Below is a small trained network, with its code and all its weights. Each question gives an input and a class and asks what happens when units are switched off, that is, made to give their printed mean instead of their output.

import numpy as np


def w(rows, s, z=0):
    codes = np.array(rows[::2]) - 128.0
    scale = np.full(codes.shape[1], s)
    scale[-1] = z or s
    return codes * scale


def f(y):
    return y / 2 * (1 + np.tanh(0.7978845608 * (y + 0.044715 * y**3)))


def log_softmax(a):
    a = a - a.max(-1, keepdims=True)
    return a - np.log(np.exp(a).sum(-1, keepdims=True))


def net(x, mask):
    res = np.array(x, float).reshape(1, 8) / 4 @ E
    y = f(res @ A[0][:, :-1].T + A[0][:, -1])
    res = res + np.where(mask, y, B[0][:, -1]) @ B[0][:, :-1]
    return log_softmax(res[-1] @ U[:, :-1].T + U[:, -1])


A, B = {}, {}
E = w([
[122,119,123,134,128],'x0',
[128,126,125,126,124],'x1',
[104,105,235,171,176],'x2',
[93,243,99,118,236],'x3',
[141,141,132,126,123],'x4',
[150,157,119,117,117],'x5',
[149,102,182,3,151],'x6',
[22,199,163,83,56],'x7',
],0.0073)
A[0] = w([
[106,124,199,203,144,184],'N0',
[142,50,140,100,93,2],'N1',
[48,154,156,90,75,41],'N2',
[109,90,118,68,148,109],'N3',
[98,150,80,117,214,53],'N4',
[155,138,185,78,121,172],'N5',
[163,97,88,146,11,148],'N6',
[133,79,179,148,85,59],'N7',
[130,90,172,41,171,125],'N8',
[127,68,202,116,94,103],'N9',
[61,179,191,144,65,65],'N10',
[96,162,105,106,231,95],'N11',
[176,135,111,44,119,120],'N12',
[196,84,186,172,204,118],'N13',
[74,148,190,122,116,134],'N14',
[140,105,137,128,95,2],'N15',
[199,111,104,132,166,18],'N16',
[95,197,124,119,187,80],'N17',
[164,157,144,130,131,130],'N18',
[98,146,95,120,155,63],'N19',
[117,154,86,210,84,128],'N20',
],0.012,0.0047)
B[0] = w([
[73,181,88,9,166,225],'N0',
[126,161,166,179,146,179],'N1',
[226,101,90,183,77,193],'N2',
[107,162,85,186,152,157],'N3',
[98,108,201,162,125,198],'N4',
[92,185,107,138,154,195],'N5',
[121,185,184,102,139,252],'N6',
[132,169,179,157,126,181],'N7',
[94,158,69,152,175,223],'N8',
[124,164,165,138,136,211],'N9',
[153,70,88,177,92,200],'N10',
[158,124,181,140,76,232],'N11',
[99,184,86,156,128,189],'N12',
[125,59,64,154,66,253],'N13',
[121,99,72,154,83,191],'N14',
[130,145,162,152,122,125],'N15',
[150,76,126,192,50,172],'N16',
[118,116,188,164,136,218],'N17',
[76,106,122,67,125,138],'N18',
[157,120,149,66,155,143],'N19',
[144,148,72,72,210,218],'N20',
],0.011,0.0066)
U = w([
[180,61,86,146,78,36],'0',
[111,148,89,116,202,140],'1',
[100,125,123,97,139,254],'2',
[133,126,249,129,135,28],'3',
[117,124,114,105,147,173],'4',
],0.013,0.0077)

Each question gives the input, the list of numbers given to net, and the class t.
The units are the neurons (one row each of A and B). Each row of codes is followed by its name. A weight is (code - 128) times the scale printed after its matrix; where a second scale follows, it is the last column's (A, B and U).
mask holds one flag per neuron, in row order. A switched-off neuron (its flag False) gives its mean, the last column of its row in B, instead of its output. The means were averaged over made-up inputs and are rounded, as every weight is.
A unit's drop is (log p(t) with every unit on - log p(t) with that unit switched off) / (log p(t) with every unit on - log p(t) with every unit switched off).
The circuit of an input: a set's keep is (log p(t) with only the set's units on - log p(t) with every unit switched off) / (log p(t) with every unit on - log p(t) with every unit switched off). Starting from the 12 units with the biggest drops (on a tie, the unit counted first), units are removed one at a time, each time the one whose removal leaves the highest keep (on an exact tie, the one counted first), for as long as the keep stays at least 0.8.
circuit, biggest first: the units of the circuit, biggest drop first
unit that matters most: the unit with the biggest drop
top k neurons: the k neurons with the biggest drops, biggest first
drop when u is switched off: that unit's drop, to one decimal
input [-1,-6,5,0,5,0,6,0], class 1: circuit, biggest first -> N8; N5
input [7,-7,3,-4,7,1,-7,4], class 1: unit that matters most -> N20
input [1,-5,2,3,-3,1,-3,-4], class 0: top 2 neurons -> N13; N6
input [4,7,6,5,-2,-1,-8,-8], class 0: top 2 neurons -> N13; N16
input [-3,-1,5,-4,6,2,8,7], class 1: circuit, biggest first -> N5; N8
input [5,-6,-4,4,5,5,-4,6], class 0: circuit, biggest first -> N2; N10
input [-1,4,3,-8,-3,7,5,-7], class 3: top 3 neurons -> N1; N9; N7
input [-5,1,-4,7,-3,-2,-4,5], class 3: circuit, biggest first -> N17; N4; N11
input [-4,5,-2,8,1,6,3,6], class 3: circuit, biggest first -> N17; N11
input [-5,3,8,-4,-5,4,-8,-5], class 1: top 3 neurons -> N0; N20; N11
input [-2,-2,3,-2,8,-5,5,-4], class 1: top 3 neurons -> N8; N11; N5
input [-6,4,6,7,-5,-6,2,2], class 3: top 4 neurons -> N11; N17; N4; N20
input [3,-2,-2,-8,-3,7,-7,6], class 3: top 4 neurons -> N6; N13; N7; N8
input [4,6,-4,-5,-8,0,-7,4], class 1: circuit, biggest first -> N20
input [2,4,5,-6,3,5,-2,-5], class 3: top 2 neurons -> N7; N6
input [-3,-8,-3,-7,-1,-8,-8,7], class 1: top 2 neurons -> N20; N6
input [0,-7,7,5,-3,-4,0,-5], class 2: top 2 neurons -> N0; N13
input [-8,0,-2,-5,-2,0,7,-3], class 1: drop when N4 is switched off -> 0.0
input [-6,6,-2,-7,-8,1,5,0], class 3: drop when N1 is switched off -> 0.2
input [5,-8,3,0,8,-5,5,0], class 1: unit that matters most -> N8
input [-4,-6,1,3,-7,4,1,-4], class 0: drop when N14 is switched off -> -0.1
